Below are the code and all the weights of a small trained network. Each question names an input and a class and asks about switching units off, where a switched-off unit gives its printed mean instead of its output.

import numpy as np


def w(rows, s, z=0):
    codes = np.array(rows[::2]) - 128.0
    scale = np.full(codes.shape[1], s)
    scale[-1] = z or s
    return codes * scale


def norm(h):
    return h / np.sqrt((h * h).mean(-1, keepdims=True) + 1e-5)


def f(y):
    return y / 2 * (1 + np.tanh(0.7978845608 * (y + 0.044715 * y**3)))


def log_softmax(a):
    a = a - a.max(-1, keepdims=True)
    return a - np.log(np.exp(a).sum(-1, keepdims=True))


def net(x, mask):
    res = np.array(x, float).reshape(1, 5) / 4 @ E
    u = 0
    for l in range(2):
        y = f(norm(res) @ A[l][:, :-1].T + A[l][:, -1])
        res = res + np.where(mask[u : u + 12], y, B[l][:, -1]) @ B[l][:, :-1]
        u += 12
    return log_softmax(norm(res)[-1] @ U[:, :-1].T + U[:, -1])


A, B = {}, {}
E = w([
[100,129,130,252,122,144],'x0',
[95,90,69,119,191,116],'x1',
[179,44,121,181,149,48],'x2',
[126,153,49,177,163,113],'x3',
[231,104,113,152,134,172],'x4',
],0.0033)
A[0] = w([
[67,120,196,154,135,171,99],'0.n1',
[85,171,95,166,84,196,143],'0.n2',
[3,95,148,105,116,151,8],'0.n3',
[191,225,219,57,72,158,156],'0.n4',
[129,137,146,89,169,35,247],'0.n5',
[159,163,158,149,129,39,177],'0.n6',
[49,139,136,59,156,92,114],'0.n7',
[66,124,59,149,87,93,208],'0.n8',
[192,174,102,155,114,169,97],'0.n9',
[163,7,172,82,118,86,224],'0.n10',
[48,103,151,67,131,60,166],'0.n11',
[129,124,37,115,198,39,55],'0.n12',
],0.005,0.0014)
B[0] = w([
[155,60,185,192,127,174,149],'0.n1',
[141,75,93,89,164,110,171],'0.n2',
[154,154,198,223,169,99,163],'0.n3',
[205,69,1,186,10,117,253],'0.n4',
[103,181,51,224,71,173,189],'0.n5',
[48,154,165,126,46,156,157],'0.n6',
[157,242,166,58,222,171,188],'0.n7',
[126,217,144,58,89,102,177],'0.n8',
[149,207,238,72,149,129,150],'0.n9',
[74,176,101,161,125,150,228],'0.n10',
[204,193,145,134,140,151,200],'0.n11',
[67,110,165,207,113,195,179],'0.n12',
],0.003,0.0029)
A[1] = w([
[152,62,174,175,108,69,151],'1.n1',
[78,151,88,171,143,71,144],'1.n2',
[90,169,157,144,115,150,208],'1.n3',
[186,113,119,106,48,144,83],'1.n4',
[126,89,154,207,122,145,133],'1.n5',
[180,104,165,166,105,80,102],'1.n6',
[112,173,114,138,106,2,198],'1.n7',
[158,130,91,144,141,136,83],'1.n8',
[144,54,70,164,170,83,141],'1.n9',
[103,166,89,57,183,138,131],'1.n10',
[162,67,97,72,90,164,253],'1.n11',
[56,187,120,61,122,113,230],'1.n12',
],0.0066,0.0015)
B[1] = w([
[108,146,96,97,177,158,216],'1.n1',
[162,118,116,94,78,138,211],'1.n2',
[148,51,113,147,106,95,210],'1.n3',
[121,163,253,186,73,175,248],'1.n4',
[102,81,115,98,187,62,229],'1.n5',
[151,201,104,111,175,159,185],'1.n6',
[158,144,151,143,83,193,200],'1.n7',
[123,136,131,54,141,108,150],'1.n8',
[59,149,77,83,118,101,208],'1.n9',
[180,191,110,141,176,127,212],'1.n10',
[110,144,129,208,50,122,251],'1.n11',
[182,109,122,159,179,158,253],'1.n12',
],0.0053,0.0025)
U = w([
[26,31,42,126,122,35,184],'0',
[193,200,65,126,212,162,138],'1',
[127,56,178,39,91,88,2],'2',
[91,51,225,190,170,108,103],'3',
[174,162,202,201,1,184,185],'4',
[107,85,193,37,95,76,9],'5',
],0.0087,0.007)

Each question gives the input, the list of numbers given to net, and the class t.
The units are the neurons (one row each of A and B). Each row of codes is followed by its name. A weight is (code - 128) times the scale printed after its matrix; where a second scale follows, it is the last column's (A, B and U).
mask holds one flag per neuron, layer by layer. A switched-off neuron (its flag False) gives its mean, the last column of its row in B, instead of its output. The means were averaged over made-up inputs and are rounded, as every weight is.
A unit's drop is (log p(t) with every unit on - log p(t) with that unit switched off) / (log p(t) with every unit on - log p(t) with every unit switched off).
The circuit of an input: a set's keep is (log p(t) with only the set's units on - log p(t) with every unit switched off) / (log p(t) with every unit on - log p(t) with every unit switched off). Starting from the 12 units with the biggest drops (on a tie, the unit counted first), units are removed one at a time, each time the one whose removal leaves the highest keep (on an exact tie, the one counted first), for as long as the keep stays at least 0.8.
circuit, biggest first: the units of the circuit, biggest drop first
top k neurons: the k neurons with the biggest drops, biggest first
k most important neurons of layer l: the k neurons of layer l with the biggest drops, biggest first
drop of u: that unit's drop, to one decimal
input [7,-4,5,2,7], class 1: top 2 neurons : [1.n6, 1.n1]
input [6,-2,8,-2,-6], class 0: top 3 neurons : [1.n4, 1.n5, 1.n1]
input [-7,5,-5,-4,3], class 4: circuit, biggest first : [1.n11]
input [3,8,-8,-8,-3], class 1: circuit, biggest first : [1.n4, 1.n12]
input [8,-2,-1,0,-4], class 0: circuit, biggest first : [1.n4, 1.n5]
input [-8,0,-4,0,3], class 4: circuit, biggest first : [0.n4, 1.n4]
input [2,2,-6,-7,-6], class 3: circuit, biggest first : [0.n3, 1.n11, 1.n3, 1.n12]
input [6,-5,8,0,2], class 0: circuit, biggest first : [1.n5, 0.n11, 1.n9]
input [-1,-5,4,6,3], class 1: circuit, biggest first : [0.n4, 1.n6, 1.n11]
input [3,2,-2,-3,2], class 3: circuit, biggest first : [1.n2, 0.n4, 0.n5]
input [-8,4,5,8,4], class 0: 2 most important neurons of layer 0 : [0.n12, 0.n7]
input [5,-1,-5,-8,-5], class 3: top 2 neurons : [0.n3, 0.n1]
input [-3,-1,7,1,-1], class 0: top 3 neurons : [0.n12, 1.n4, 1.n5]
input [5,-5,5,4,5], class 1: most important neuron of layer 0 : [0.n9]
input [6,-5,3,-6,3], class 3: 4 most important neurons of layer 0 : [0.n8, 0.n11, 0.n5, 0.n1]
input [3,-6,8,5,7], class 1: 2 most important neurons of layer 1 : [1.n6, 1.n1]
input [8,0,-4,-4,3], class 3: drop of 1.n5 : 0.2
input [4,-6,5,5,4], class 1: drop of 1.n6 : 0.6
input [2,2,7,-2,7], class 0: drop of 1.n9 : 0.2
input [5,3,-3,-1,3], class 0: top neuron : [0.n7]
